Each row has a name. After each piece below comes the name of the row it's from, unless a question asks for something else. Each question is about the rows just above it. Places in a row count from 0.

Q_207: -1.533 1.272 -2.118 -1.239 2.370 6.388 4.333 0.089 1.424
Q_897: -2.664 0.885 1.158 0.845 -4.076 0.110 -4.307 -2.333 -4.389
Q_748: 3.150 -0.152 -2.105 2.339 -3.053 -0.550 1.148 2.604 -1.405
Q_871: -1.533 1.272 -2.118 -1.239 2.370 6.388 0.846 3.659 -0.854
Q_433: -2.982 -1.479 0.031 4.929 2.473 -2.290 8.107 -7.471 0.375
Q_877: 3.845 -1.493 2.763 0.481 2.834 -3.130 -1.309 2.499 2.578
Q_901: 1.835 -0.981 2.332 -3.731 -4.040 -1.024 -0.644 -0.673 -0.515
Q_631: 1.475 -0.309 -3.206 -1.017 3.226 4.332 -4.280 -0.202 3.732
Q_459: -0.789 1.194 -4.514 -3.111 0.585 -0.265 1.167 -0.108 -1.619
Q_162: 2.557 -0.617 3.426 1.118 -1.445 1.586 -0.866 -1.149 -0.784
Q_800: 0.111 2.563 -0.266 -1.003 1.802 1.834 2.653 1.354 -3.135
Q_122: -0.072 3.529 1.644 1.862 -3.362 1.888 1.360 0.964 1.884
4.332 is at row and place -> Q_631, 5
-0.266 is at row and place -> Q_800, 2
Where in the named rows is 0.110? -> Q_897, 5

Q_211: -5.815 5.414 0.593 -3.290 -6.359 6.468 3.201 4.417
Q_471: 2.305 5.243 -5.842 6.116 1.339 -1.473 -0.593 -5.843
Q_610: 2.305 5.243 -5.842 6.116 1.339 -2.712 4.687 4.208
Q_334: 3.196 1.374 -0.141 4.385 5.726 0.033 4.384 -3.286
Q_796: -3.124 -3.340 -6.255 -2.850 -3.539 -5.722 0.846 -3.070
Where in the named rows is -3.286? -> Q_334, 7
Where in the named rows is -3.290? -> Q_211, 3
Where in the named rows is 4.385? -> Q_334, 3

Q_537: -0.022 -1.625 -2.220 0.828 -5.323
Q_677: -2.221 -2.405 -0.023 -0.039 -5.495
Q_912: -0.572 -4.166 -0.573 2.746 -2.404
Q_255: -4.167 -1.723 1.723 -0.811 -8.026
Row and place of -2.404 in the named rows: -> Q_912, 4
Row and place of -2.221 in the named rows: -> Q_677, 0
Where in the named rows is -0.023? -> Q_677, 2
-4.166 is at row and place -> Q_912, 1
Row and place of -2.405 in the named rows: -> Q_677, 1
Where in the named rows is -0.572? -> Q_912, 0

Q_778: 1.686 2.770 -1.500 3.350 2.114 3.851 -3.734 0.233 1.676 0.649 2.053
 -1.911 -3.031 -0.548 0.698
Q_716: 1.722 0.526 -0.593 -0.995 -2.293 1.068 -1.087 0.321 -0.022 -1.915 -0.848
 1.744 0.224 -0.008 -1.330
Q_81: 0.453 4.143 -3.070 2.078 -0.680 1.000 -2.381 0.938 3.267 -0.409 0.003
 -2.065 -0.231 -1.095 -1.450
Q_985: 0.854 0.188 0.347 1.222 2.001 1.430 -0.574 -0.029 0.511 1.301 2.247
 -0.158 -2.048 -0.284 0.898
Q_129: -3.559 0.576 -3.078 -2.628 -5.268 -5.841 2.526 1.067 1.765 -2.668 -5.548
 -1.656 4.020 3.939 -1.745
Q_702: -0.614 0.188 0.347 1.222 2.001 1.430 -0.574 -0.029 -0.918 1.301 2.247
 -0.158 -2.048 -0.284 0.898
Q_661: -1.525 -0.928 1.270 1.139 4.258 1.608 -0.495 -0.059 1.188 1.098 3.435
 1.653 -1.505 -0.798 -0.504
Q_47: -1.380 -0.780 -0.389 -3.372 -5.355 -2.905 3.060 0.222 -0.956 -1.023
 -2.524 0.855 1.035 1.601 0.604
Q_740: -3.754 0.500 -1.063 -1.895 -3.794 -5.676 1.776 2.308 -0.925 0.334 -1.483
 -0.157 1.226 3.738 -2.591
Q_981: 3.037 0.522 -1.716 1.457 -0.001 3.550 -3.970 -0.375 0.251 -2.749 -2.036
 -1.312 -1.371 2.951 0.953
Q_594: -3.422 1.190 -2.446 -3.120 -7.461 -5.807 2.273 2.268 -0.606 -0.988
 -3.475 -0.599 1.121 4.759 -1.563
Q_797: 2.488 3.436 -2.144 4.843 1.155 2.463 -6.459 3.234 0.465 2.696 4.679
 -1.491 -3.690 -1.632 -4.176
Row and place of 3.435 in the named rows: -> Q_661, 10
Row and place of 0.855 in the named rows: -> Q_47, 11

Q_421: 0.154 3.093 3.253 3.254 1.024 -4.918
Q_987: 0.788 4.186 -3.768 -1.802 -0.063 -3.837
Q_659: -3.769 -5.091 -6.863 -0.435 -2.813 6.249
Q_30: 5.104 5.312 4.435 2.176 0.580 -5.005
Q_61: -1.472 -3.196 -2.859 -1.902 3.494 1.186
3.253 is at row and place -> Q_421, 2
-2.813 is at row and place -> Q_659, 4
Row and place of -1.902 in the named rows: -> Q_61, 3
-3.769 is at row and place -> Q_659, 0

Q_256: 1.728 -1.692 -0.678 -0.642 -3.745 7.128 2.394 -5.284 -0.153 -0.642
 -2.083 5.220 5.269 -2.727 -5.190 -5.399 0.530 4.102 -2.017 -3.943
 -6.765 1.795 -2.097 -0.560 -3.924 0.287 -2.972 -2.246 -2.438 0.024
 -2.018 3.089
Q_143: -3.989 -0.659 -1.840 7.593 -1.078 2.843 0.050 1.238 -3.990 0.885 3.833
 2.526 0.537 -0.322 2.683 -1.541 -0.965 2.799 1.366 1.377 7.594 1.023
 1.680 -1.483 -1.047 -2.458 1.860 -4.578 -3.736 3.212 1.423 -2.634
Q_581: 2.979 2.611 -3.118 -1.374 3.559 -0.163 -1.521 -3.392 -2.855 -4.328
 -2.203 4.790 -0.031 -2.728 0.624 -1.485 -4.241 -4.701 1.605 -1.724
 -3.508 4.482 -0.832 4.646 -0.152 -3.111 0.981 -0.311 4.581 -1.138
 -0.528 -1.153
Q_91: -3.989 -0.659 -1.840 -1.154 -1.078 2.843 -3.037 1.238 -3.990 0.885
 -1.882 2.526 0.537 -2.006 2.683 -1.541 -0.965 2.799 1.366 1.377 7.594
 1.023 1.680 -1.483 -1.047 1.324 1.860 -4.578 -3.736 3.212 1.423 -2.634
Q_209: 1.728 -1.692 -0.678 -0.642 -3.745 7.128 2.394 -5.284 -0.153 -0.642
 -2.083 5.220 5.269 -2.727 -5.190 -5.399 0.530 4.102 -2.017 -3.943 2.684
 1.795 -2.097 -0.560 -3.924 0.287 -2.972 -0.873 0.381 1.139 -0.995
 -4.316
Q_356: 3.342 -3.330 -0.364 -1.359 1.171 -1.947 -1.933 3.478 4.372 5.401 2.625
 -2.811 4.899 6.911 4.749 -2.522 0.216 -1.039 -5.277 -2.832 3.676 0.240
 1.762 2.609 0.697 4.055 2.452 -1.030 -0.745 0.162 -1.472 2.049
Q_687: -4.352 0.844 -2.099 0.798 -1.882 -3.325 -2.912 0.957 1.323 1.920 3.058
 3.651 2.164 0.725 4.486 -1.192 3.265 1.927 0.099 -1.236 1.398 -2.802
 1.282 -0.438 -0.557 2.825 -0.331 -1.784 0.521 2.591 1.013 1.154
Where in the named rows is -2.912? -> Q_687, 6
Row and place of -2.246 in the named rows: -> Q_256, 27
-1.724 is at row and place -> Q_581, 19
1.282 is at row and place -> Q_687, 22
Row and place of 3.478 in the named rows: -> Q_356, 7

